Below are the code and all the weights of a small trained network. Each question names an input and a target symbol and asks about switching units off, where a switched-off unit gives its printed mean instead of its output.

import numpy as np


def w(rows, s, z=0):
    codes = np.array(rows[::2]) - 128.0
    scale = np.full(codes.shape[1], s)
    scale[-1] = z or s
    return codes * scale


def norm(h):
    return h / np.sqrt((h * h).mean(-1, keepdims=True) + 1e-5)


def f(y):
    return y / 2 * (1 + np.tanh(0.7978845608 * (y + 0.044715 * y**3)))


def softmax(a):
    e = np.exp(a - a.max(-1, keepdims=True))
    return e / e.sum(-1, keepdims=True)


def log_softmax(a):
    a = a - a.max(-1, keepdims=True)
    return a - np.log(np.exp(a).sum(-1, keepdims=True))


def net(x, mask):
    ids = ['αβγδεζθξτφω'.index(c) for c in x.split()]
    T = len(ids)
    res = E[ids] + P[:T]
    r = norm(res)
    for j in range(2):
        rows = slice(2 * j, 2 * j + 2)
        q, k, v = (r @ M[0][rows].T for M in (Q, K, V))
        z = softmax(np.where(np.tri(T) > 0, q @ k.T / 2**0.5, -1e9)) @ v
        o = O[0][rows]
        res = res + np.where(mask[j], z, o[:, -1]) @ o[:, :-1]
    y = f(norm(res) @ A[0][:, :-1].T + A[0][:, -1])
    res = res + np.where(mask[2:6], y, B[0][:, -1]) @ B[0][:, :-1]
    return log_softmax(norm(res)[-1] @ U[:, :-1].T + U[:, -1])


Q, K, V, O, A, B = {}, {}, {}, {}, {}, {}
E = w([
[76,179,133,113,120,148,170],'α',
[180,176,89,123,204,51,177],'β',
[38,104,146,121,147,137,183],'γ',
[148,167,137,104,104,80,139],'δ',
[70,126,198,15,142,71,102],'ε',
[91,251,158,210,203,206,208],'ζ',
[64,102,217,199,148,144,200],'θ',
[74,207,123,105,156,177,51],'ξ',
[151,249,145,91,175,145,45],'τ',
[180,130,116,59,154,138,205],'φ',
[120,186,37,106,127,105,84],'ω',
],0.018)
P = w([
[99,1,93,104,205,255,172],'0',
[98,187,166,247,122,139,198],'1',
[105,209,153,221,123,123,184],'2',
[89,217,119,105,84,28,114],'3',
[133,203,136,182,185,108,115],'4',
[109,194,126,175,191,77,143],'5',
],0.0065)
Q[0] = w([
[158,126,127,189,134,59,137],'head 1',
[185,2,67,183,59,186,93],'head 1',
[151,142,167,131,103,120,89],'head 2',
[86,205,117,104,205,128,183],'head 2',
],0.0074)
K[0] = w([
[151,123,147,120,138,89,116],'head 1',
[138,245,198,206,99,39,83],'head 1',
[84,113,151,137,187,149,127],'head 2',
[154,103,115,81,113,194,124],'head 2',
],0.011)
V[0] = w([
[78,127,236,60,35,174,124],'head 1',
[227,163,203,93,168,63,158],'head 1',
[80,89,166,212,138,21,220],'head 2',
[162,117,21,1,55,99,198],'head 2',
],0.0098)
O[0] = w([
[248,51,169,179,202,55,100,44],'head 1',
[103,71,128,123,16,84,106,1],'head 1',
[149,32,38,43,141,174,155,7],'head 2',
[219,132,193,105,43,254,82,143],'head 2',
],0.011,0.0018)
A[0] = w([
[185,130,224,144,31,232,159,6],'neuron 1',
[254,169,231,226,190,19,148,234],'neuron 2',
[36,38,250,109,146,168,179,117],'neuron 3',
[205,223,156,43,78,204,141,235],'neuron 4',
],0.0077,0.002)
B[0] = w([
[142,89,115,188,148,51,138,181],'neuron 1',
[64,67,127,6,57,109,65,254],'neuron 2',
[201,188,62,144,182,140,78,149],'neuron 3',
[196,146,109,193,147,93,77,209],'neuron 4',
],0.011,0.0095)
U = w([
[113,109,63,212,156,76,199,254],'α',
[192,247,211,127,152,171,253,203],'β',
[229,165,170,45,203,192,196,49],'γ',
[76,206,180,146,140,56,60,86],'δ',
[146,178,62,228,125,106,30,182],'ε',
[188,128,249,3,136,214,124,151],'ζ',
[15,142,182,220,106,33,70,21],'θ',
[143,10,192,108,52,152,111,137],'ξ',
[129,153,31,88,23,209,143,129],'τ',
[166,88,20,143,197,126,132,72],'φ',
[218,107,137,201,59,124,90,213],'ω',
],0.0059,0.0024)

Each question gives the input, a string of symbols that net reads in full, and the target symbol t.
The units are the heads (2 rows each of Q, K, V and O) and the neurons (one row each of A and B). Each row of codes is followed by its name. A weight is (code - 128) times the scale printed after its matrix; where a second scale follows, it is the last column's (O, A, B and U).
mask holds one flag per unit, heads first, then neurons. A switched-off unit (its flag False) gives its mean, the last column of its rows in O or B, instead of its output. The means were averaged over made-up inputs and are rounded, as every weight is.
A unit's drop is (log p(t) with every unit on - log p(t) with that unit switched off) / (log p(t) with every unit on - log p(t) with every unit switched off).
The circuit of an input: a set's keep is (log p(t) with only the set's units on - log p(t) with every unit switched off) / (log p(t) with every unit on - log p(t) with every unit switched off). Starting from all 6 units, units are removed one at a time, each time the one whose removal leaves the highest keep (on an exact tie, the one counted first), for as long as the keep stays at least 0.8.
circuit, biggest first: the units of the circuit, biggest drop first
most important unit: the unit with the biggest drop
which heads matter: for each layer, one digit per head in row order, 1 if its drop is at least 0.15 and else 0, layers parted by /
input β β γ θ γ θ, target τ: circuit, biggest first -> head 1; head 2
input θ φ β θ, target φ: circuit, biggest first -> head 2; neuron 3
input δ ε β β α ξ, target ω: circuit, biggest first -> head 2; head 1; neuron 2
input β ζ φ δ, target τ: which heads matter -> 11
input θ γ ζ α α, target α: which heads matter -> 01
input ε ε τ β δ, target ξ: most important unit -> head 1
input ε γ δ δ γ, target ξ: circuit, biggest first -> head 1; neuron 2
input φ δ τ γ, target ε: which heads matter -> 01
input φ φ δ, target ω: circuit, biggest first -> head 2; neuron 1
input β ζ ζ τ, target τ: which heads matter -> 10
input ω ζ α ζ α, target β: which heads matter -> 10
input δ β β γ, target ω: which heads matter -> 01
input θ φ τ φ, target ω: which heads matter -> 01
input β ω θ, target τ: circuit, biggest first -> head 1
input β φ γ ε, target τ: which heads matter -> 11
input τ β τ, target θ: which heads matter -> 01
input β φ β α ζ β, target τ: which heads matter -> 11
input ω β ζ θ δ, target β: circuit, biggest first -> head 1; neuron 2
input τ θ ζ, target θ: circuit, biggest first -> head 2; neuron 2
input δ δ τ τ α, target ω: circuit, biggest first -> head 2; neuron 1
input τ ζ α β β, target θ: circuit, biggest first -> head 2; head 1
input θ ζ γ ζ β ω, target φ: circuit, biggest first -> head 2
input β θ δ α τ δ, target τ: which heads matter -> 10
input β ζ α, target τ: which heads matter -> 11
input ε φ ζ τ α θ, target ξ: which heads matter -> 10
